Below are the code and all the weights of a small trained network. Each question names an input and a target symbol and asks about switching units off, where a switched-off unit gives its printed mean instead of its output.

import numpy as np


def w(rows, s, z=0):
    codes = np.array(rows[::2]) - 128.0
    scale = np.full(codes.shape[1], s)
    scale[-1] = z or s
    return codes * scale


def norm(h):
    return h / np.sqrt((h * h).mean(-1, keepdims=True) + 1e-5)


def f(y):
    return y / 2 * (1 + np.tanh(0.7978845608 * (y + 0.044715 * y**3)))


def softmax(a):
    e = np.exp(a - a.max(-1, keepdims=True))
    return e / e.sum(-1, keepdims=True)


def log_softmax(a):
    a = a - a.max(-1, keepdims=True)
    return a - np.log(np.exp(a).sum(-1, keepdims=True))


def net(x, mask):
    ids = ['βγδεζηθλπσψ'.index(c) for c in x.split()]
    T = len(ids)
    res = E[ids] + P[:T]
    r = norm(res)
    for j in range(2):
        rows = slice(2 * j, 2 * j + 2)
        q, k, v = (r @ M[0][rows].T for M in (Q, K, V))
        z = softmax(np.where(np.tri(T) > 0, q @ k.T / 2**0.5, -1e9)) @ v
        o = O[0][rows]
        res = res + np.where(mask[j], z, o[:, -1]) @ o[:, :-1]
    y = f(norm(res) @ A[0][:, :-1].T + A[0][:, -1])
    res = res + np.where(mask[2:10], y, B[0][:, -1]) @ B[0][:, :-1]
    return log_softmax(norm(res)[-1] @ U[:, :-1].T + U[:, -1])


Q, K, V, O, A, B = {}, {}, {}, {}, {}, {}
E = w([
[88,30,195,120,150,95],'β',
[134,54,69,164,72,60],'γ',
[110,31,122,152,104,89],'δ',
[115,96,88,135,158,120],'ε',
[97,56,108,87,134,134],'ζ',
[164,6,163,58,111,112],'η',
[138,87,147,104,123,129],'θ',
[86,76,34,116,114,102],'λ',
[96,126,115,110,149,11],'π',
[115,125,193,76,69,170],'σ',
[139,232,139,111,154,69],'ψ',
],0.015)
P = w([
[144,192,110,189,159,138],'0',
[98,133,145,52,3,62],'1',
[127,19,87,102,168,154],'2',
[91,144,146,54,16,83],'3',
[115,10,83,112,167,147],'4',
[90,145,143,56,13,92],'5',
[104,8,79,128,160,143],'6',
],0.013)
Q[0] = w([
[178,172,190,95,37,73],'H1',
[101,30,1,117,158,22],'H1',
[187,187,169,139,56,117],'H2',
[45,93,190,150,227,99],'H2',
],0.0098)
K[0] = w([
[153,137,186,35,4,118],'H1',
[202,140,152,232,125,74],'H1',
[105,102,83,21,141,93],'H2',
[171,146,106,226,212,159],'H2',
],0.011)
V[0] = w([
[122,150,66,148,85,164],'H1',
[152,140,254,237,138,57],'H1',
[78,84,82,62,65,33],'H2',
[155,81,44,172,112,145],'H2',
],0.0083)
O[0] = w([
[138,132,57,68,133,89,79],'H1',
[3,129,94,195,81,227,211],'H1',
[126,141,88,133,174,189,253],'H2',
[76,105,92,87,129,71,177],'H2',
],0.012,0.0046)
A[0] = w([
[144,89,118,133,142,152,99],'N1',
[114,119,108,164,81,87,128],'N2',
[164,141,81,100,129,148,118],'N3',
[96,123,84,121,121,141,105],'N4',
[181,93,136,170,217,104,172],'N5',
[137,92,109,120,106,140,43],'N6',
[123,88,120,162,250,162,90],'N7',
[123,61,107,152,108,101,3],'N8',
],0.018,0.0051)
B[0] = w([
[146,243,115,158,177,76,196],'N1',
[189,125,126,108,146,79,214],'N2',
[95,121,77,203,94,72,199],'N3',
[113,124,224,111,204,135,254],'N4',
[161,153,55,89,1,221,184],'N5',
[211,113,198,159,198,156,184],'N6',
[173,228,33,94,162,117,226],'N7',
[166,212,223,118,81,111,247],'N8',
],0.0092,0.0052)
U = w([
[171,254,124,101,113,134,163],'β',
[148,157,161,87,26,179,78],'γ',
[73,79,130,114,192,116,137],'δ',
[59,86,190,115,37,64,50],'ε',
[80,55,94,189,107,200,251],'ζ',
[85,157,133,78,187,50,60],'η',
[152,205,245,164,181,111,72],'θ',
[145,77,34,177,98,93,230],'λ',
[160,131,155,143,163,28,94],'π',
[120,171,97,148,201,142,153],'σ',
[194,26,103,115,133,142,192],'ψ',
],0.0097,0.0024)

Each question gives the input, a string of symbols that net reads in full, and the target symbol t.
The units are the heads (2 rows each of Q, K, V and O) and the neurons (one row each of A and B). Each row of codes is followed by its name. A weight is (code - 128) times the scale printed after its matrix; where a second scale follows, it is the last column's (O, A, B and U).
mask holds one flag per unit, heads first, then neurons. A switched-off unit (its flag False) gives its mean, the last column of its rows in O or B, instead of its output. The means were averaged over made-up inputs and are rounded, as every weight is.
A unit's drop is (log p(t) with every unit on - log p(t) with that unit switched off) / (log p(t) with every unit on - log p(t) with every unit switched off).
The circuit of an input: a set's keep is (log p(t) with only the set's units on - log p(t) with every unit switched off) / (log p(t) with every unit on - log p(t) with every unit switched off). Starting from all 10 units, units are removed one at a time, each time the one whose removal leaves the highest keep (on an exact tie, the one counted first), for as long as the keep stays at least 0.8.
units of the circuit, in order: the units of the circuit, biggest drop first
unit that matters most: the unit with the biggest drop
k most important neurons: the k neurons with the biggest drops, biggest first
heads that matter: for each layer, one digit per head in row order, 1 if its drop is at least 0.15 and else 0, layers parted by /
input θ ζ θ π ε, target ε: units of the circuit, in order : H2
input η ε θ θ β, target β: heads that matter : 00
input β β ψ, target ζ: heads that matter : 10
input η λ η, target β: heads that matter : 00
input ζ θ σ π γ δ σ, target ψ: units of the circuit, in order : H1; N8
input η η η θ ζ, target β: units of the circuit, in order : N7; N8
input γ θ θ λ θ θ, target λ: 4 most important neurons : N3; N8; N4; N7
input η θ β ε η η σ, target β: units of the circuit, in order : H1; N1; N4
input ψ ζ β ζ λ, target θ: heads that matter : 01
input η η β, target β: heads that matter : 00
input η η π ε ψ θ λ, target β: heads that matter : 10
input γ β η λ, target ζ: heads that matter : 01
input σ π ψ β ε, target γ: units of the circuit, in order : N5; H2
input ψ η π θ β, target θ: 3 most important neurons : N8; N7; N1
input θ ζ ε ε, target σ: 2 most important neurons : N4; N7
input β σ ε, target ζ: units of the circuit, in order : H1
input π π β δ ζ η γ, target σ: heads that matter : 11
input δ η γ β η β δ, target δ: heads that matter : 11
input π δ ε ζ β δ ζ, target σ: heads that matter : 00
input θ ψ β ζ π, target ε: unit that matters most : H2
input θ λ ε δ π η, target ψ: 2 most important neurons : N8; N7
